Here is a tiny trained network, its code and every weight. The questions are about switching its units off for an input and a target symbol, where a switched-off unit gives its printed mean instead of its output.

import numpy as np


def w(rows, s, z=0):
    codes = np.array(rows[::2]) - 128.0
    scale = np.full(codes.shape[1], s)
    scale[-1] = z or s
    return codes * scale


def norm(h):
    return h / np.sqrt((h * h).mean(-1, keepdims=True) + 1e-5)


def f(y):
    return y / 2 * (1 + np.tanh(0.7978845608 * (y + 0.044715 * y**3)))


def softmax(a):
    e = np.exp(a - a.max(-1, keepdims=True))
    return e / e.sum(-1, keepdims=True)


def log_softmax(a):
    a = a - a.max(-1, keepdims=True)
    return a - np.log(np.exp(a).sum(-1, keepdims=True))


def net(x, mask):
    ids = ['ΛΣβδεζηθξτω'.index(c) for c in x.split()]
    T = len(ids)
    res = E[ids] + P[:T]
    u = 0
    for l in range(2):
        r = norm(res)
        for j in range(3):
            rows = slice(3 * j, 3 * j + 3)
            q, k, v = (r @ M[l][rows].T for M in (Q, K, V))
            z = softmax(np.where(np.tri(T) > 0, q @ k.T / 3**0.5, -1e9)) @ v
            o = O[l][rows]
            res = res + np.where(mask[u + j], z, o[:, -1]) @ o[:, :-1]
        u += 3
        y = f(norm(res) @ A[l][:, :-1].T + A[l][:, -1])
        res = res + np.where(mask[u : u + 16], y, B[l][:, -1]) @ B[l][:, :-1]
        u += 16
    return log_softmax(norm(res)[-1] @ U[:, :-1].T + U[:, -1])


Q, K, V, O, A, B = {}, {}, {}, {}, {}, {}
E = w([
[129,113,121],'Λ',
[117,168,163],'Σ',
[126,113,118],'β',
[114,126,94],'δ',
[178,115,122],'ε',
[93,142,132],'ζ',
[118,121,104],'η',
[179,137,128],'θ',
[127,112,123],'ξ',
[199,185,251],'τ',
[162,128,146],'ω',
],0.015)
P = w([
[83,154,152],'0',
[84,168,106],'1',
[81,156,106],'2',
[157,64,101],'3',
[141,110,101],'4',
[151,149,90],'5',
[160,94,103],'6',
[155,68,112],'7',
[159,144,102],'8',
[165,162,116],'9',
[113,55,158],'10',
[197,45,98],'11',
[166,253,47],'12',
],0.0069)
Q[0] = w([
[131,49,161],'0.h1',
[118,106,118],'0.h1',
[125,173,108],'0.h1',
[210,141,78],'0.h2',
[59,151,164],'0.h2',
[3,221,175],'0.h2',
[120,81,137],'0.h3',
[111,48,162],'0.h3',
[117,91,173],'0.h3',
],0.013)
K[0] = w([
[137,199,65],'0.h1',
[105,175,101],'0.h1',
[118,102,155],'0.h1',
[75,195,117],'0.h2',
[147,73,174],'0.h2',
[119,66,249],'0.h2',
[146,159,96],'0.h3',
[145,184,75],'0.h3',
[112,171,99],'0.h3',
],0.014)
V[0] = w([
[128,134,137],'0.h1',
[117,107,84],'0.h1',
[128,114,93],'0.h1',
[136,150,76],'0.h2',
[124,122,114],'0.h2',
[152,205,70],'0.h2',
[132,157,114],'0.h3',
[121,151,116],'0.h3',
[130,254,46],'0.h3',
],0.0076)
O[0] = w([
[130,117,121,114],'0.h1',
[147,181,164,208],'0.h1',
[129,164,145,183],'0.h1',
[170,148,66,235],'0.h2',
[135,126,108,160],'0.h2',
[198,200,80,252],'0.h2',
[147,157,97,138],'0.h3',
[153,150,115,145],'0.h3',
[183,254,38,214],'0.h3',
],0.0054,0.0029)
A[0] = w([
[103,65,78,196],'0.n1',
[39,95,254,14],'0.n2',
[113,108,106,108],'0.n3',
[129,148,135,58],'0.n4',
[125,92,89,213],'0.n5',
[60,101,108,155],'0.n6',
[137,180,120,215],'0.n7',
[88,206,149,235],'0.n8',
[191,92,29,254],'0.n9',
[142,80,123,31],'0.n10',
[145,82,103,243],'0.n11',
[149,64,170,54],'0.n12',
[171,123,185,33],'0.n13',
[119,24,42,238],'0.n14',
[136,223,98,213],'0.n15',
[160,119,94,179],'0.n16',
],0.0053,0.00075)
B[0] = w([
[81,183,162,136],'0.n1',
[206,135,2,125],'0.n2',
[119,139,145,127],'0.n3',
[149,101,107,126],'0.n4',
[91,159,135,147],'0.n5',
[127,191,142,120],'0.n6',
[161,109,63,171],'0.n7',
[234,152,30,150],'0.n8',
[47,186,71,254],'0.n9',
[87,136,164,114],'0.n10',
[74,163,143,144],'0.n11',
[30,112,166,102],'0.n12',
[15,147,151,113],'0.n13',
[43,204,180,161],'0.n14',
[178,66,24,218],'0.n15',
[96,142,102,168],'0.n16',
],0.0078,0.0043)
Q[1] = w([
[114,50,106],'1.h1',
[124,70,114],'1.h1',
[129,113,127],'1.h1',
[141,115,121],'1.h2',
[113,151,6],'1.h2',
[114,177,92],'1.h2',
[208,166,127],'1.h3',
[117,124,129],'1.h3',
[217,128,112],'1.h3',
],0.014)
K[1] = w([
[60,147,53],'1.h1',
[88,113,57],'1.h1',
[118,115,104],'1.h1',
[111,115,137],'1.h2',
[225,102,251],'1.h2',
[254,93,190],'1.h2',
[234,106,163],'1.h3',
[117,129,122],'1.h3',
[236,155,223],'1.h3',
],0.0089)
V[1] = w([
[139,30,84],'1.h1',
[32,168,33],'1.h1',
[153,113,150],'1.h1',
[82,247,144],'1.h2',
[116,160,135],'1.h2',
[51,114,82],'1.h2',
[149,173,225],'1.h3',
[149,109,122],'1.h3',
[172,86,117],'1.h3',
],0.011)
O[1] = w([
[66,126,199,131],'1.h1',
[164,255,153,254],'1.h1',
[115,96,127,96],'1.h1',
[180,8,163,121],'1.h2',
[139,99,138,124],'1.h2',
[192,128,173,101],'1.h2',
[67,48,66,41],'1.h3',
[102,156,120,135],'1.h3',
[69,178,102,139],'1.h3',
],0.0091,0.0087)
A[1] = w([
[118,197,111,148],'1.n1',
[127,107,158,70],'1.n2',
[191,122,122,152],'1.n3',
[162,151,142,115],'1.n4',
[119,112,132,73],'1.n5',
[115,150,234,209],'1.n6',
[150,61,8,98],'1.n7',
[127,117,127,88],'1.n8',
[36,146,125,250],'1.n9',
[112,78,81,87],'1.n10',
[127,65,83,129],'1.n11',
[131,104,139,70],'1.n12',
[118,139,153,120],'1.n13',
[210,30,66,3],'1.n14',
[132,127,125,86],'1.n15',
[126,141,135,62],'1.n16',
],0.011,0.0019)
B[1] = w([
[87,30,148,255],'1.n1',
[120,183,98,109],'1.n2',
[95,82,127,156],'1.n3',
[128,91,142,168],'1.n4',
[148,158,123,110],'1.n5',
[59,164,185,141],'1.n6',
[145,68,194,137],'1.n7',
[140,147,118,116],'1.n8',
[186,5,166,147],'1.n9',
[209,131,135,116],'1.n10',
[210,127,127,117],'1.n11',
[138,169,94,109],'1.n12',
[132,127,151,128],'1.n13',
[247,42,150,123],'1.n14',
[125,135,125,124],'1.n15',
[122,128,140,130],'1.n16',
],0.017,0.0075)
U = w([
[191,76,138,254],'Λ',
[88,45,135,139],'Σ',
[39,44,40,111],'β',
[163,193,68,127],'δ',
[146,177,205,114],'ε',
[110,148,121,55],'ζ',
[106,131,40,61],'η',
[91,154,254,131],'θ',
[122,151,197,80],'ξ',
[198,219,26,201],'τ',
[161,110,125,34],'ω',
],0.0095,0.0071)

Each question gives the input, a string of symbols that net reads in full, and the target symbol t.
The units are the heads (3 rows each of Q, K, V and O) and the neurons (one row each of A and B). Each row of codes is followed by its name. A weight is (code - 128) times the scale printed after its matrix; where a second scale follows, it is the last column's (O, A, B and U).
mask holds one flag per unit, layer by layer, with each layer's heads first. A switched-off unit (its flag False) gives its mean, the last column of its rows in O or B, instead of its output. The means were averaged over made-up inputs and are rounded, as every weight is.
A unit's drop is (log p(t) with every unit on - log p(t) with that unit switched off) / (log p(t) with every unit on - log p(t) with every unit switched off).
The circuit of an input: a set's keep is (log p(t) with only the set's units on - log p(t) with every unit switched off) / (log p(t) with every unit on - log p(t) with every unit switched off). Starting from the 12 units with the biggest drops (on a tie, the unit counted first), units are removed one at a time, each time the one whose removal leaves the highest keep (on an exact tie, the one counted first), for as long as the keep stays at least 0.8.
circuit, biggest first: the units of the circuit, biggest drop first
unit that matters most: the unit with the biggest drop
k most important neurons: the k neurons with the biggest drops, biggest first
top k neurons in layer l: the k neurons of layer l with the biggest drops, biggest first
which heads matter: for each layer, one digit per head in row order, 1 if its drop is at least 0.15 and else 0, layers parted by /
input ε ε ξ, target Λ: top 2 neurons in layer 1 : [1.n3; 1.n1]
input ξ ξ δ δ η, target τ: circuit, biggest first : [1.h1]
input Λ τ δ β β ξ ξ β δ δ ξ Σ, target Λ: which heads matter : 000 / 001
input δ Σ δ β δ η δ δ δ ζ, target τ: 4 most important neurons : [0.n8; 0.n2; 0.n14; 1.n7]
input δ δ ξ η δ θ ξ Λ η, target θ: circuit, biggest first : [0.h3; 1.h3]
input β τ δ θ ω δ ζ, target Λ: which heads matter : 000 / 001
input η ξ ω δ δ β ε Λ δ δ ξ δ η, target θ: which heads matter : 001 / 000
input δ δ ξ θ, target τ: circuit, biggest first : [0.h3; 1.n7]
input ζ τ ε, target Λ: which heads matter : 000 / 100
input ξ ξ τ η, target Λ: which heads matter : 000 / 101
input ξ η η η δ ξ ζ, target τ: top 2 neurons in layer 1 : [1.n7; 1.n9]
input ζ ε ξ Σ Λ δ ξ δ β δ δ δ, target τ: which heads matter : 010 / 000
input ε δ δ δ τ θ, target Λ: circuit, biggest first : [1.n7; 1.h1]
input ω δ Λ δ η Λ, target τ: unit that matters most : 0.h1
input δ β δ Σ Σ η η δ δ δ β, target τ: which heads matter : 001 / 000
input ε Λ ε, target Λ: which heads matter : 111 / 010
input δ Σ β δ ξ ξ ω β η δ δ ω, target τ: which heads matter : 011 / 000
input δ ξ ε, target τ: which heads matter : 001 / 000
input ξ η δ ξ δ θ ε τ δ δ, target β: which heads matter : 010 / 000
input ζ δ ξ δ Σ δ Λ ζ η δ ξ Λ ε, target θ: circuit, biggest first : [0.h3]
input ε δ ζ η τ ω, target Λ: which heads matter : 000 / 101
input ξ Λ δ, target θ: which heads matter : 010 / 000
input Σ ξ Λ η δ ξ θ Σ Σ Σ, target β: which heads matter : 010 / 100
input δ Λ Σ η ζ ξ δ ε, target θ: 2 most important neurons : [0.n15; 0.n8]
input Σ ξ ω, target β: 2 most important neurons : [0.n9; 1.n1]
input η ω Σ, target τ: 2 most important neurons : [0.n8; 1.n6]
input δ ω δ θ ξ ξ ε ξ, target θ: unit that matters most : 1.h3
